Each row has two labels, one from each of two sets.
-5.1,32.5,11.9,-7.5,12.5,25.6,-7.2,3.0,3.6,5.6,4.9,3.2,1.5,-6.4,-20.8,-14.6,45.0,-3.2,-10.0,24.4,-16.0,-31.6,-9.7,-9.5,-28.6,11.5,-15.4,5.2,34.7,18.0,10.7,-13.8,4.7,9.1,28.4,-2.2,-31.0,-13.7,6.2,7.1,-12.5,-2.1,-4.0,7.4,-28.2,-7.0,-9.5,-0.2,-3.5,-19.1 : M & (17)
7.5,3.8,-16.1,-21.7,-4.6,-11.7,10.0,-1.0,-6.1,-4.2,7.1,-0.9,0.2,5.1,14.6,-1.8,-26.5,0.8,3.7,-8.0,-3.0,-15.7,-5.1,-8.1,10.0,-9.2,11.9,1.1,-4.7,-13.2,-0.8,0.3,13.9,1.0,-0.6,-1.9,7.5,-3.9,-8.6,6.1,7.0,2.4,-2.8,-2.5,12.3,-8.7,13.5,-9.8,0.1,-2.2 : M & (19)
4.7,5.9,-4.6,-6.9,-1.4,3.5,1.1,3.3,16.7,-0.1,1.9,-2.0,-3.0,1.7,6.0,-2.6,-12.2,1.1,-5.2,5.0,-6.6,25.3,-12.4,10.9,-2.9,-2.3,20.9,1.4,1.4,-5.8,2.9,-10.1,2.1,1.5,5.6,-4.6,-1.8,-9.8,-6.8,1.7,-0.3,-3.0,-2.5,-2.6,-3.2,-9.7,3.5,-16.8,1.9,-9.9 : M & (19)
-3.0,26.8,7.7,-10.0,5.0,5.4,-4.7,1.5,19.4,-0.3,7.1,-1.1,0.5,-4.6,6.3,-4.5,13.3,-0.7,-2.9,4.7,-4.4,8.3,-4.2,2.7,25.5,-5.9,-10.7,1.5,4.7,1.1,2.2,-20.1,-0.1,6.9,7.9,-4.5,-9.7,-0.1,2.0,7.5,-14.0,-5.3,5.0,11.0,-18.0,0.0,5.0,-7.2,-2.0,-9.5 : R & (27)
-7.5,33.0,-5.0,18.8,8.6,4.6,5.2,1.3,21.5,-2.0,-0.3,-8.3,-1.9,-8.8,-20.9,3.9,-5.0,4.9,0.9,-4.7,3.4,43.5,2.1,41.5,10.6,13.0,5.7,-0.9,6.7,5.0,-7.5,-1.4,7.5,1.4,-7.8,2.1,0.7,3.6,2.9,3.5,10.6,-0.9,0.9,-17.9,-4.9,1.3,8.6,-4.7,-5.7,23.6 : R & (27)
7.8,0.5,-7.6,-24.5,-4.9,-2.8,1.2,-1.3,-5.2,-1.6,7.6,2.1,-2.3,5.7,17.0,-5.2,-10.4,-0.4,-0.2,-5.0,-5.9,-30.3,-4.4,-19.4,-2.3,-11.4,3.6,1.5,0.7,-11.6,3.9,-6.0,4.2,0.7,3.9,-4.9,1.2,-6.6,-7.9,4.7,-3.9,1.6,-3.0,10.7,0.6,-6.6,7.3,-7.7,1.4,-17.3 : M & (19)
-4.5,-9.1,6.5,2.8,3.6,2.4,-6.5,1.7,3.8,6.2,-7.8,4.5,5.0,5.9,-3.6,-0.4,10.6,1.0,-6.9,7.0,-6.5,37.2,-6.7,-17.7,12.7,-7.5,2.0,-1.6,-3.7,4.5,6.5,-8.7,-19.0,0.5,13.2,-1.9,-10.3,-1.6,12.1,-16.6,-12.5,-0.8,5.8,2.2,-3.6,-0.1,-5.9,3.9,4.1,-3.3 : R & (30)
-2.3,-1.6,-0.3,0.9,3.2,-3.1,-2.0,0.0,-4.3,7.4,-4.8,3.9,6.2,6.9,-5.5,5.3,-3.1,3.0,-6.2,-2.0,-3.0,39.9,-2.1,-13.5,12.5,-6.8,6.2,-3.6,-3.3,0.3,6.4,-4.8,-18.5,-0.2,4.8,-1.4,-2.8,0.0,10.6,-20.2,-7.1,-4.5,5.6,-2.5,-2.2,-2.4,3.8,7.9,2.1,10.7 : M & (30)
-0.8,10.3,1.8,6.1,5.5,12.2,-0.6,1.4,16.9,0.6,2.4,-4.3,-1.1,-2.9,-7.9,-7.1,18.4,0.8,-3.0,11.0,-9.6,12.8,-9.6,12.2,-1.7,6.8,9.5,1.7,10.7,3.5,4.4,-5.7,11.5,3.2,14.0,-2.8,-17.8,-5.7,0.8,9.3,1.4,-4.6,-1.6,-5.5,-6.8,-3.8,-8.1,-9.3,-2.4,-4.3 : R & (19)
-7.9,-2.5,-3.7,17.3,4.3,-3.8,1.7,-1.0,-3.4,4.1,-7.3,0.6,5.1,5.3,-11.1,8.0,4.1,5.1,0.1,-8.5,0.3,42.5,3.9,-3.4,29.7,-4.4,6.5,-5.6,-9.5,4.3,4.0,9.2,-4.4,-0.8,-7.3,6.4,-3.5,10.5,8.8,-10.7,3.9,2.2,6.4,-10.4,7.8,0.4,-0.5,12.0,-1.7,25.0 : R & (30)
3.7,2.9,-2.5,-18.3,-3.5,4.1,2.9,-1.1,2.2,-5.1,11.3,0.9,-1.1,1.1,17.1,-6.2,9.9,-2.6,4.8,1.7,-7.2,-41.7,-4.7,-12.7,7.7,-10.1,2.5,4.4,1.9,-7.6,1.5,-4.7,18.6,2.1,3.8,-4.2,-8.4,-1.7,-9.1,17.9,-2.9,-2.7,-4.2,11.9,-3.4,-4.4,0.3,-8.7,-0.3,-18.0 : R & (17)
-1.3,5.6,-13.5,-0.9,0.7,-8.2,8.1,-2.6,-21.2,2.1,-2.6,1.6,4.1,4.4,-10.8,5.8,-14.4,-1.8,2.9,-12.2,-0.7,-5.1,3.9,-10.5,6.0,0.4,4.5,-7.6,-0.2,-6.9,2.2,15.8,5.7,0.1,-5.7,4.7,5.2,4.2,0.2,-8.8,12.2,10.0,0.4,-11.6,13.0,-5.1,9.1,11.3,-4.1,20.7 : M & (30)
-2.9,23.5,-0.5,-4.2,2.4,2.9,-2.0,-0.3,9.8,2.8,4.5,1.1,0.7,-1.4,-1.4,-0.4,0.3,-0.7,-1.2,-0.8,-0.8,9.6,-2.1,10.1,6.1,-2.8,-1.9,0.3,4.2,-2.5,-1.5,-12.5,0.5,1.4,0.0,-3.4,-3.1,-2.4,-2.5,1.8,-4.7,-1.7,0.5,5.6,-12.6,-0.5,7.4,-4.9,-7.6,-0.5 : M & (27)
0.9,18.4,-4.0,7.8,1.4,0.4,2.4,6.9,37.3,-6.7,-4.5,-9.7,-7.2,-4.6,-4.7,-0.7,-27.2,3.1,-8.7,3.9,2.9,61.9,-10.7,44.3,-3.0,7.8,22.9,-1.5,-1.5,-0.2,-0.8,-15.0,-7.1,-1.1,2.3,-3.8,9.1,-7.7,-1.5,-5.0,-0.3,-4.7,1.3,-12.3,-4.1,-6.3,11.0,-20.0,1.6,6.1 : M & (19)
-4.8,30.6,5.9,-10.2,6.4,9.3,-5.2,1.1,18.4,2.3,6.3,0.3,0.6,-2.5,1.2,-5.4,11.5,-0.6,-6.1,8.0,-3.0,9.6,-6.7,5.7,6.5,-1.5,-7.7,2.4,10.0,-2.1,2.4,-21.1,-1.5,5.9,8.9,-9.3,-10.2,-6.4,0.0,2.5,-11.7,-3.6,2.1,10.9,-22.3,-2.3,5.4,-10.5,-2.2,-11.5 : M & (27)
-4.6,1.6,-3.4,5.0,5.4,-1.8,-0.7,-0.5,-14.3,6.7,-4.9,4.7,7.3,8.3,-11.4,4.8,4.1,2.3,-0.8,-5.9,-4.1,-0.3,-2.0,-20.5,12.4,-6.2,-0.4,-2.7,-1.5,-0.2,6.4,0.5,-9.3,0.8,6.1,0.6,-5.9,2.6,8.4,-17.0,-0.6,4.0,5.2,-3.9,0.9,-3.1,2.4,14.3,-0.9,13.5 : M & (30)
-10.5,38.8,8.0,-13.9,8.4,12.7,-5.7,1.6,17.0,3.7,8.1,1.0,1.2,-4.7,-5.9,-7.1,18.8,-0.6,-6.0,10.1,-6.6,-1.8,-7.5,0.6,8.2,-1.8,-12.8,2.5,17.5,-2.2,2.2,-24.1,0.2,8.9,14.8,-6.8,-12.7,-7.2,2.0,4.2,-16.0,-4.0,1.3,12.1,-26.9,-3.2,7.5,-8.3,-5.2,-11.9 : M & (27)
0.1,-8.8,-3.4,4.8,-0.2,-10.4,-0.2,3.1,0.1,4.8,-11.3,0.3,2.8,6.1,0.3,6.7,-27.9,2.0,-9.1,-6.1,4.8,61.9,-2.0,0.4,3.4,-5.2,10.4,-4.0,-10.0,-1.1,2.6,-3.7,-28.0,-4.7,-0.1,1.2,12.3,-0.6,7.5,-26.8,-2.3,1.2,6.3,-7.0,5.3,-1.4,9.5,2.0,3.5,12.1 : M & (30)
-0.6,-8.7,3.0,-2.2,1.8,-5.0,-2.3,-0.3,-4.3,6.6,-7.7,3.5,5.3,7.6,1.3,3.2,-1.3,2.4,-4.9,-0.6,-4.6,30.9,-1.2,-23.5,18.2,-11.8,3.2,-4.6,-8.9,-1.1,6.4,-6.3,-17.9,-0.7,8.6,-4.2,-3.2,0.0,10.3,-17.9,-6.0,1.7,4.9,-2.1,1.3,-3.2,2.7,6.3,2.5,3.3 : M & (30)
-1.7,25.0,-4.6,-5.1,4.3,7.2,4.8,-1.8,-4.8,-1.7,8.6,-2.5,0.8,-4.9,-11.9,-5.0,13.3,-0.5,2.5,3.1,-3.6,-37.5,-0.3,4.2,-13.8,8.0,-5.4,4.2,17.5,-4.1,0.5,2.0,18.6,5.0,2.0,1.5,-8.3,-4.3,-6.1,11.4,5.7,1.1,-3.7,-2.1,-6.1,-4.2,2.5,-0.3,-6.3,-0.4 : M & (27)
1.5,-15.1,-7.4,-9.4,-2.0,-9.9,1.1,-2.6,-30.0,6.9,-1.6,9.5,9.4,13.2,2.8,3.1,-4.7,-0.3,1.3,-9.8,-2.4,-18.3,3.1,-42.3,8.5,-14.6,-1.5,-6.1,-5.0,-6.9,6.8,8.1,-7.4,-1.5,2.5,-0.3,-0.1,1.3,4.4,-15.3,-0.5,6.6,1.9,2.8,9.9,-4.3,3.8,16.0,1.5,5.3 : M & (30)
6.4,-6.1,-2.9,-15.7,-6.2,2.3,-1.6,-1.1,3.2,0.3,4.4,2.8,-2.5,2.5,15.8,-5.0,-4.0,0.3,-1.0,2.5,-4.0,-16.8,-5.0,-3.5,-15.9,-6.2,10.3,3.4,3.4,-9.5,3.1,-6.6,3.3,0.6,5.0,-3.1,0.3,-9.3,-9.3,4.9,-3.7,-2.7,-5.0,9.7,-5.2,-2.7,0.7,-12.4,2.0,-20.3 : M & (19)
